Look-ups in named tables: a row name and a column name give one cell, copied from the table.

duful:
cols = rilaz, kag, ketoso, nonimu, vafen, fogelo, pud, kud
fave: [82, 206, 75, 120, 128, 111, 122, 140]
nafog: [72, 173, 117, 120, 128, 141, 122, 140]
vedol: [39, 243, 121, 137, 128, 172, 122, 147]
fub: [69, 156, 117, 99, 128, 150, 130, 158]
zelige: [69, 172, 118, 120, 128, 146, 122, 140]
vafotuv: [69, 182, 117, 126, 128, 146, 119, 140]
ver: [69, 182, 117, 120, 128, 146, 122, 140]
vugovi: [103, 132, 88, 99, 128, 106, 129, 140]
vul: [69, 182, 110, 119, 128, 146, 125, 143]
savep: [40, 182, 159, 127, 128, 189, 110, 140]

fogelo of vedol = 172
vafen of nafog = 128
kag of fub = 156
rilaz of vugovi = 103
nonimu of vedol = 137
pud of vafotuv = 119
kud of savep = 140
ketoso of zelige = 118
kag of fave = 206
nonimu of zelige = 120
fogelo of fave = 111
ketoso of ver = 117
rilaz of ver = 69
vafen of savep = 128
nonimu of ver = 120
ketoso of fub = 117
Which row has the largest nonimu? vedol

nozez.tsv
	tufere	mafa	kog	leg
big	5.28	6.90	3.41	6.64
takitel	6.07	5.53	4.98	3.63
defada	5.59	6.03	8.21	4.56
gug	5.26	6.82	5.86	6.79
duta	9.13	9.07	5.69	2.18
lete	8.17	6.26	7.45	2.87
vun	3.23	4.97	6.30	8.14
voku	7.74	6.59	4.99	3.64
fufimo	5.91	5.10	1.90	0.79
revural	5.33	9.39	3.93	6.95
lozured	7.00	5.73	8.62	3.91
fazur	5.98	6.90	3.70	2.47

big, tufere => 5.28
fazur, mafa => 6.90
defada, kog => 8.21
revural, kog => 3.93
lozured, mafa => 5.73
revural, tufere => 5.33
lete, leg => 2.87
gug, tufere => 5.26
takitel, kog => 4.98
fufimo, mafa => 5.10
gug, kog => 5.86
lete, tufere => 8.17
voku, tufere => 7.74
vun, mafa => 4.97
big, mafa => 6.90
gug, leg => 6.79
lete, kog => 7.45

Table kuri
cols = kisin, pedutuz, devi, rukur, rav, mosem, ven, gam, genot
guf: [61.126, 47.900, 59.910, 20.710, 96.476, 78.767, 66.127, 60.506, 31.595]
gikisaf: [66.977, 13.393, 50.981, 24.416, 71.177, 46.731, 59.187, 68.619, 65.072]
bib: [56.609, 90.007, 70.181, 47.024, 95.187, 96.192, 69.486, 50.412, 22.894]
zuk: [58.919, 64.380, 64.117, 28.844, 98.242, 87.041, 67.928, 71.548, 25.955]
ladetu: [62.996, 33.489, 56.412, 16.638, 91.768, 69.026, 64.197, 59.911, 39.640]
fuv: [63.620, 27.404, 54.995, 16.238, 88.364, 64.006, 63.205, 42.329, 44.829]
lazuvo: [67.167, 12.696, 50.502, 28.543, 66.573, 43.005, 58.427, 68.336, 69.982]
bop: [58.337, 72.865, 66.103, 34.119, 97.769, 90.621, 68.397, 61.853, 24.041]
fevi: [62.185, 40.170, 58.218, 18.195, 94.550, 73.715, 64.991, 70.030, 35.722]
bilar: [60.050, 56.073, 61.871, 24.146, 97.777, 82.480, 66.971, 66.994, 28.477]
bago: [64.840, 22.440, 53.430, 16.818, 84.554, 59.216, 62.169, 68.773, 49.560]
talapid: [57.166, 81.267, 68.051, 40.223, 96.884, 93.707, 68.951, 56.953, 23.166]
zosamuk: [66.006, 15.144, 51.484, 20.722, 76.012, 50.523, 59.959, 59.683, 60.006]
dakulu: [65.553, 18.089, 52.302, 18.162, 80.611, 54.788, 61.097, 56.662, 54.823]

What is the rav of zosamuk in kuri? 76.012
What is the devi of zuk in kuri? 64.117
What is the rukur of bilar in kuri? 24.146
What is the devi of guf in kuri? 59.910
What is the gam of guf in kuri? 60.506
What is the kisin of talapid in kuri? 57.166
What is the kisin of lazuvo in kuri? 67.167
What is the rukur of zosamuk in kuri? 20.722
What is the mosem of bop in kuri? 90.621
What is the pedutuz of zuk in kuri? 64.380
What is the rav of dakulu in kuri? 80.611

